Here is a tiny trained network, its code and every weight. The questions are about switching its units off for an input and a class, where a switched-off unit gives its printed mean instead of its output.

import numpy as np


def w(rows, s, z=0):
    codes = np.array(rows[::2]) - 128.0
    scale = np.full(codes.shape[1], s)
    scale[-1] = z or s
    return codes * scale


def f(y):
    return np.maximum(y, 0)


def log_softmax(a):
    a = a - a.max(-1, keepdims=True)
    return a - np.log(np.exp(a).sum(-1, keepdims=True))


def net(x, mask):
    res = np.array(x, float).reshape(1, 8) / 4 @ E
    y = f(res @ A[0][:, :-1].T + A[0][:, -1])
    res = res + np.where(mask, y, B[0][:, -1]) @ B[0][:, :-1]
    return log_softmax(res[-1] @ U[:, :-1].T + U[:, -1])


A, B = {}, {}
E = w([
[128,129,128,127,127],'x0',
[132,129,130,129,128],'x1',
[80,149,153,22,99],'x2',
[87,137,221,195,154],'x3',
[149,97,168,69,250],'x4',
[126,127,128,130,128],'x5',
[127,128,128,128,129],'x6',
[157,90,184,102,75],'x7',
],0.013)
A[0] = w([
[182,97,139,154,122,113],'neuron 0',
[217,62,218,101,55,68],'neuron 1',
[100,153,189,195,128,91],'neuron 2',
[97,120,128,140,128,253],'neuron 3',
[59,151,134,142,7,81],'neuron 4',
[70,205,71,155,177,137],'neuron 5',
[82,108,88,172,75,103],'neuron 6',
[189,150,100,212,75,144],'neuron 7',
[116,6,153,125,71,166],'neuron 8',
[54,121,61,145,179,98],'neuron 9',
[150,112,104,152,125,81],'neuron 10',
[168,37,149,118,218,113],'neuron 11',
[226,120,56,132,128,111],'neuron 12',
[211,73,139,167,113,98],'neuron 13',
[23,165,160,23,70,127],'neuron 14',
[98,168,141,159,77,144],'neuron 15',
[143,159,113,148,91,70],'neuron 16',
[202,116,34,67,100,109],'neuron 17',
[170,47,84,211,149,65],'neuron 18',
],0.012)
B[0] = w([
[123,132,93,138,116,170],'neuron 0',
[117,202,115,80,81,202],'neuron 1',
[106,155,223,203,169,198],'neuron 2',
[194,64,160,193,93,253],'neuron 3',
[114,110,139,64,166,229],'neuron 4',
[204,185,138,88,63,216],'neuron 5',
[125,122,122,52,150,195],'neuron 6',
[123,82,100,104,149,245],'neuron 7',
[176,155,116,131,73,209],'neuron 8',
[153,167,118,77,91,182],'neuron 9',
[96,157,138,162,166,145],'neuron 10',
[113,97,112,56,137,250],'neuron 11',
[113,123,193,188,136,212],'neuron 12',
[124,171,58,150,141,189],'neuron 13',
[114,131,38,231,196,243],'neuron 14',
[119,90,127,65,113,202],'neuron 15',
[98,122,154,83,156,153],'neuron 16',
[91,120,250,187,128,235],'neuron 17',
[58,161,40,135,153,208],'neuron 18',
],0.011,0.012)
U = w([
[86,157,73,190,159,80],'0',
[78,150,245,177,131,70],'1',
[121,55,142,66,160,54],'2',
[178,250,142,124,59,65],'3',
[188,72,144,176,113,255],'4',
[182,81,141,174,111,253],'5',
],0.012,0.01)

Each question gives the input, the list of numbers given to net, and the class t.
The units are the neurons (one row each of A and B). Each row of codes is followed by its name. A weight is (code - 128) times the scale printed after its matrix; where a second scale follows, it is the last column's (A, B and U).
mask holds one flag per neuron, in row order. A switched-off neuron (its flag False) gives its mean, the last column of its row in B, instead of its output. The means were averaged over made-up inputs and are rounded, as every weight is.
A unit's drop is (log p(t) with every unit on - log p(t) with that unit switched off) / (log p(t) with every unit on - log p(t) with every unit switched off).
The circuit of an input: a set's keep is (log p(t) with only the set's units on - log p(t) with every unit switched off) / (log p(t) with every unit on - log p(t) with every unit switched off). Starting from the 12 units with the biggest drops (on a tie, the unit counted first), units are removed one at a time, each time the one whose removal leaves the highest keep (on an exact tie, the one counted first), for as long as the keep stays at least 0.8.
units of the circuit, in order: the units of the circuit, biggest drop first
unit that matters most: the unit with the biggest drop
k most important neurons: the k neurons with the biggest drops, biggest first
drop of u: that unit's drop, to one decimal
input [6,6,6,4,-2,-7,6,-1], class 4: unit that matters most : neuron 18
input [-6,6,-7,6,4,-3,7,7], class 0: 2 most important neurons : [neuron 18; neuron 13]
input [-3,5,-4,-7,-7,-4,-7,-5], class 1: 2 most important neurons : [neuron 17; neuron 12]
input [4,-3,3,-2,3,-8,0,-1], class 4: units of the circuit, in order : [neuron 18; neuron 4]
input [1,4,4,-4,4,3,8,-2], class 5: units of the circuit, in order : [neuron 4; neuron 6]
input [0,-2,-2,7,7,-2,-6,8], class 3: units of the circuit, in order : [neuron 1; neuron 17]
input [5,3,1,6,-7,-6,2,-8], class 3: 2 most important neurons : [neuron 5; neuron 17]
input [0,5,6,7,-8,7,-8,-4], class 2: 2 most important neurons : [neuron 4; neuron 15]
input [-8,-1,5,-4,-8,8,5,-8], class 2: 3 most important neurons : [neuron 4; neuron 6; neuron 15]
input [3,-1,7,4,5,-4,7,-8], class 3: 4 most important neurons : [neuron 5; neuron 9; neuron 7; neuron 18]
input [2,-3,-4,0,8,0,-5,7], class 2: 2 most important neurons : [neuron 11; neuron 5]
input [-3,8,-7,4,-3,0,-2,-8], class 3: 2 most important neurons : [neuron 5; neuron 14]
input [6,-8,3,4,-2,-7,-8,-4], class 5: 2 most important neurons : [neuron 17; neuron 1]
input [-6,-8,5,7,-7,4,8,8], class 3: units of the circuit, in order : [neuron 1]
input [4,-8,-2,4,-3,-3,-2,-8], class 3: 2 most important neurons : [neuron 5; neuron 9]
input [0,8,2,-5,6,7,3,-6], class 4: 2 most important neurons : [neuron 4; neuron 1]
input [-8,-2,-7,-7,7,-6,5,8], class 3: 2 most important neurons : [neuron 1; neuron 14]
input [-6,-4,-7,-8,-4,1,1,-5], class 1: 3 most important neurons : [neuron 17; neuron 12; neuron 14]
input [-2,1,3,7,8,-4,-5,8], class 2: 2 most important neurons : [neuron 11; neuron 17]
input [-2,-4,4,1,-7,-1,-4,1], class 2: units of the circuit, in order : [neuron 4]
input [1,-3,-8,4,8,-4,0,7], class 0: units of the circuit, in order : [neuron 13; neuron 18]
input [-1,8,8,7,-4,-8,-5,-4], class 0: drop of neuron 14 : 2.1
input [0,7,-1,0,-3,7,7,-8], class 3: drop of neuron 5 : 0.4
input [-5,6,-1,-8,-3,2,0,-8], class 1: drop of neuron 16 : 0.0
input [2,1,-1,-7,5,6,-7,3], class 1: drop of neuron 12 : 0.1
